Below is a small trained network, with its code and all its weights. Each question gives an input and a target symbol and asks what happens when units are switched off, that is, made to give their printed mean instead of their output.

import numpy as np


def w(rows, s, z=0):
    codes = np.array(rows[::2]) - 128.0
    scale = np.full(codes.shape[1], s)
    scale[-1] = z or s
    return codes * scale


def f(y):
    return np.maximum(y, 0)


def softmax(a):
    e = np.exp(a - a.max(-1, keepdims=True))
    return e / e.sum(-1, keepdims=True)


def log_softmax(a):
    a = a - a.max(-1, keepdims=True)
    return a - np.log(np.exp(a).sum(-1, keepdims=True))


def net(x, mask):
    ids = ['βεζημξφψω'.index(c) for c in x.split()]
    T = len(ids)
    res = E[ids] + P[:T]
    q, k, v = (res @ M[0].T for M in (Q, K, V))
    z = softmax(np.where(np.tri(T) > 0, q @ k.T / 4**0.5, -1e9)) @ v
    res = res + np.where(mask[0], z, O[0][:, -1]) @ O[0][:, :-1]
    y = f(res @ A[0][:, :-1].T + A[0][:, -1])
    res = res + np.where(mask[1:13], y, B[0][:, -1]) @ B[0][:, :-1]
    return log_softmax(res[-1] @ U[:, :-1].T + U[:, -1])


Q, K, V, O, A, B = {}, {}, {}, {}, {}, {}
E = w([
[145,89,128],'β',
[82,76,77],'ε',
[41,159,147],'ζ',
[102,177,151],'η',
[90,252,124],'μ',
[188,168,122],'ξ',
[125,165,84],'φ',
[107,151,140],'ψ',
[185,118,175],'ω',
],0.02)
P = w([
[134,84,2],'0',
[96,125,142],'1',
[100,130,140],'2',
[96,130,137],'3',
[102,132,137],'4',
[101,130,135],'5',
[108,132,130],'6',
[107,133,133],'7',
[103,137,132],'8',
[107,137,130],'9',
[106,135,129],'10',
],0.012)
Q[0] = w([
[114,105,137],'h0',
[112,156,83],'h0',
[170,140,140],'h0',
[164,53,255],'h0',
],0.02)
K[0] = w([
[108,135,133],'h0',
[140,129,93],'h0',
[153,107,107],'h0',
[91,131,252],'h0',
],0.027)
V[0] = w([
[130,126,21],'h0',
[121,197,6],'h0',
[117,224,137],'h0',
[126,147,254],'h0',
],0.008)
O[0] = w([
[192,132,53,228],'h0',
[139,124,2,249],'h0',
[59,121,88,130],'h0',
[49,127,217,12],'h0',
],0.0092,0.012)
A[0] = w([
[160,4,132,136],'n0',
[117,183,137,253],'n1',
[169,116,183,95],'n2',
[103,48,168,190],'n3',
[40,162,93,136],'n4',
[73,127,105,11],'n5',
[175,39,141,207],'n6',
[200,47,253,121],'n7',
[66,200,91,152],'n8',
[227,156,152,132],'n9',
[75,126,146,182],'n10',
[92,194,94,56],'n11',
],0.011,0.0053)
B[0] = w([
[52,153,203,155],'n0',
[15,146,125,178],'n1',
[108,116,59,142],'n2',
[248,164,169,149],'n3',
[133,27,93,188],'n4',
[170,84,246,136],'n5',
[32,158,125,163],'n6',
[116,116,79,166],'n7',
[157,113,233,249],'n8',
[38,204,195,204],'n9',
[137,177,79,141],'n10',
[253,102,143,231],'n11',
],0.014,0.012)
U = w([
[103,209,164,143],'β',
[130,254,122,2],'ε',
[136,147,151,98],'ζ',
[90,108,93,114],'η',
[155,108,160,120],'μ',
[158,180,143,114],'ξ',
[183,198,83,160],'φ',
[203,188,239,91],'ψ',
[95,152,231,232],'ω',
],0.0084,0.0051)

Each question gives the input, a string of symbols that net reads in full, and the target symbol t.
The units are the heads (4 rows each of Q, K, V and O) and the neurons (one row each of A and B). Each row of codes is followed by its name. A weight is (code - 128) times the scale printed after its matrix; where a second scale follows, it is the last column's (O, A, B and U).
mask holds one flag per unit, heads first, then neurons. A switched-off unit (its flag False) gives its mean, the last column of its rows in O or B, instead of its output. The means were averaged over made-up inputs and are rounded, as every weight is.
A unit's drop is (log p(t) with every unit on - log p(t) with that unit switched off) / (log p(t) with every unit on - log p(t) with every unit switched off).
The circuit of an input: a set's keep is (log p(t) with only the set's units on - log p(t) with every unit switched off) / (log p(t) with every unit on - log p(t) with every unit switched off). Starting from the 12 units with the biggest drops (on a tie, the unit counted first), units are removed one at a time, each time the one whose removal leaves the highest keep (on an exact tie, the one counted first), for as long as the keep stays at least 0.8.
circuit, biggest first: the units of the circuit, biggest drop first
k most important neurons: the k neurons with the biggest drops, biggest first
drop of u: that unit's drop, to one decimal
input ω η ζ μ ψ η, target ω: 2 most important neurons => [n1 n11]
input ω μ ζ ζ, target ω: circuit, biggest first => [h0]
input φ β β, target ω: 2 most important neurons => [n0 n11]
input ε ε φ ε φ ε ζ μ η, target ε: 3 most important neurons => [n9 n4 n8]
input ε ε ξ φ, target ε: circuit, biggest first => [h0 n9 n4]
input ω μ ε μ, target ω: circuit, biggest first => [h0 n1]
input β ζ φ ξ, target β: circuit, biggest first => [n9 h0 n11]
input μ ψ ψ φ φ φ ε ψ φ μ η, target μ: circuit, biggest first => [h0 n4 n9 n8]
input μ φ ψ φ φ ψ, target μ: circuit, biggest first => [h0 n9 n4 n6]
input η η ω ε ε β, target ω: 3 most important neurons => [n11 n0 n6]
input ψ ε μ φ φ ζ, target μ: 2 most important neurons => [n4 n9]
input φ ε β ε ξ, target ε: drop of n9 => 0.9
input μ ω ε, target μ: drop of n7 => 0.1
input ε μ μ ω η φ ξ ε ω ε, target ε: drop of n0 => 0.2
input μ φ η, target μ: most important neuron => [n4]
